Below are the code and all the weights of a small trained network. Each question names an input and a class and asks about switching units off, where a switched-off unit gives its printed mean instead of its output.

import numpy as np


def w(rows, s, z=0):
    codes = np.array(rows[::2]) - 128.0
    scale = np.full(codes.shape[1], s)
    scale[-1] = z or s
    return codes * scale


def norm(h):
    return h / np.sqrt((h * h).mean(-1, keepdims=True) + 1e-5)


def f(y):
    return np.maximum(y, 0)


def log_softmax(a):
    a = a - a.max(-1, keepdims=True)
    return a - np.log(np.exp(a).sum(-1, keepdims=True))


def net(x, mask):
    res = np.array(x, float).reshape(1, 7) / 4 @ E
    u = 0
    for l in range(3):
        y = f(norm(res) @ A[l][:, :-1].T + A[l][:, -1])
        res = res + np.where(mask[u : u + 9], y, B[l][:, -1]) @ B[l][:, :-1]
        u += 9
    return log_softmax(norm(res)[-1] @ U[:, :-1].T + U[:, -1])


A, B = {}, {}
E = w([
[147,110,130,147],'x0',
[174,105,253,37],'x1',
[134,123,128,135],'x2',
[137,121,130,136],'x3',
[17,31,155,187],'x4',
[137,192,250,190],'x5',
[131,126,128,130],'x6',
],0.0049)
A[0] = w([
[196,157,75,107,126],'0.n0',
[90,88,51,18,82],'0.n1',
[176,44,242,2,3],'0.n2',
[77,83,138,145,168],'0.n3',
[87,249,233,207,197],'0.n4',
[146,73,206,39,163],'0.n5',
[123,160,52,135,141],'0.n6',
[109,88,130,201,101],'0.n7',
[130,187,94,143,88],'0.n8',
],0.0086,0.0058)
B[0] = w([
[107,220,155,106,195],'0.n0',
[167,95,135,192,203],'0.n1',
[106,177,29,248,207],'0.n2',
[36,28,225,58,191],'0.n3',
[138,130,169,216,254],'0.n4',
[131,11,215,3,230],'0.n5',
[139,39,76,144,197],'0.n6',
[72,218,144,123,165],'0.n7',
[210,139,141,155,153],'0.n8',
],0.007,0.0064)
A[1] = w([
[123,60,190,123,132],'1.n0',
[72,129,142,147,161],'1.n1',
[206,1,108,55,141],'1.n2',
[133,146,70,192,72],'1.n3',
[109,178,194,221,52],'1.n4',
[225,235,56,133,107],'1.n5',
[63,111,183,73,98],'1.n6',
[129,107,222,76,5],'1.n7',
[62,106,49,117,25],'1.n8',
],0.0074,0.0028)
B[1] = w([
[181,157,81,110,223],'1.n0',
[53,87,39,44,176],'1.n1',
[43,253,174,72,253],'1.n2',
[206,133,154,43,168],'1.n3',
[148,220,99,47,196],'1.n4',
[13,52,68,134,205],'1.n5',
[176,105,10,185,187],'1.n6',
[154,109,138,118,185],'1.n7',
[103,102,117,185,160],'1.n8',
],0.0055,0.0053)
A[2] = w([
[182,102,58,40,65],'2.n0',
[177,230,51,156,97],'2.n1',
[92,125,56,142,102],'2.n2',
[188,208,217,193,63],'2.n3',
[106,77,105,94,2],'2.n4',
[98,160,23,253,28],'2.n5',
[50,196,118,247,131],'2.n6',
[18,21,186,178,178],'2.n7',
[26,55,111,100,198],'2.n8',
],0.0078,0.0039)
B[2] = w([
[55,193,94,102,168],'2.n0',
[202,117,149,219,169],'2.n1',
[138,100,70,153,177],'2.n2',
[161,52,83,81,184],'2.n3',
[90,2,114,97,143],'2.n4',
[151,127,220,68,188],'2.n5',
[76,210,102,131,188],'2.n6',
[91,153,155,173,242],'2.n7',
[201,140,110,122,254],'2.n8',
],0.0096,0.0071)
U = w([
[184,148,2,141,209],'0',
[42,51,42,217,6],'1',
[105,214,114,29,162],'2',
[65,28,142,64,124],'3',
[223,207,134,218,152],'4',
[25,214,148,205,95],'5',
[254,110,192,74,30],'6',
[103,88,231,191,211],'7',
],0.02,0.0025)

Each question gives the input, the list of numbers given to net, and the class t.
The units are the neurons (one row each of A and B). Each row of codes is followed by its name. A weight is (code - 128) times the scale printed after its matrix; where a second scale follows, it is the last column's (A, B and U).
mask holds one flag per neuron, layer by layer. A switched-off neuron (its flag False) gives its mean, the last column of its row in B, instead of its output. The means were averaged over made-up inputs and are rounded, as every weight is.
A unit's drop is (log p(t) with every unit on - log p(t) with that unit switched off) / (log p(t) with every unit on - log p(t) with every unit switched off).
The circuit of an input: a set's keep is (log p(t) with only the set's units on - log p(t) with every unit switched off) / (log p(t) with every unit on - log p(t) with every unit switched off). Starting from the 12 units with the biggest drops (on a tie, the unit counted first), units are removed one at a time, each time the one whose removal leaves the highest keep (on an exact tie, the one counted first), for as long as the keep stays at least 0.8.
circuit, biggest first: the units of the circuit, biggest drop first
unit that matters most: the unit with the biggest drop
top k neurons: the k neurons with the biggest drops, biggest first
k most important neurons of layer l: the k neurons of layer l with the biggest drops, biggest first
drop when u is switched off: that unit's drop, to one decimal
input [-6,2,-1,-1,-8,8,-8], class 6: circuit, biggest first => [2.n3]
input [5,-6,6,-2,0,-3,0], class 0: 2 most important neurons of layer 2 => [2.n8 2.n5]
input [4,-8,-3,7,-2,1,-7], class 4: top 4 neurons => [2.n5 2.n1 0.n5 2.n3]
input [-6,-3,1,-8,0,1,-7], class 4: 2 most important neurons of layer 0 => [0.n4 0.n3]
input [-4,-1,5,3,0,2,0], class 4: top 2 neurons => [1.n4 2.n3]
input [1,-3,-2,3,0,6,-3], class 4: circuit, biggest first => [1.n4 2.n1]
input [6,4,1,0,-1,-5,1], class 2: circuit, biggest first => [0.n5 1.n2 0.n2]
input [7,2,6,5,-7,0,-5], class 2: top 2 neurons => [1.n5 0.n4]
input [4,1,4,-6,-2,0,1], class 2: top 3 neurons => [0.n4 2.n0 0.n1]
input [7,6,6,-5,-8,0,1], class 2: top 2 neurons => [0.n4 0.n5]
input [1,0,-3,5,1,3,0], class 5: top 2 neurons => [0.n4 2.n6]
input [4,-8,-1,-1,7,1,2], class 5: top 2 neurons => [0.n5 0.n7]
input [-1,-6,-6,-6,0,5,8], class 4: 4 most important neurons of layer 1 => [1.n4 1.n5 1.n2 1.n3]
input [8,1,5,1,5,-1,-1], class 3: most important neuron of layer 0 => [0.n3]
input [-2,0,-3,-4,-1,5,-5], class 4: top 4 neurons => [0.n4 0.n5 1.n4 0.n3]
input [3,0,-4,7,6,4,-3], class 5: top 3 neurons => [0.n5 0.n7 2.n6]
input [0,4,5,-3,-2,-3,0], class 2: top 2 neurons => [0.n5 0.n2]
input [-8,-6,1,-4,5,1,-8], class 5: 3 most important neurons of layer 2 => [2.n7 2.n6 2.n3]
input [3,4,6,-7,-8,-7,1], class 2: drop when 2.n1 is switched off => 0.0
input [3,1,6,4,-6,-2,5], class 2: unit that matters most => 0.n2
input [-6,8,8,6,-8,-2,5], class 2: drop when 0.n2 is switched off => 0.1
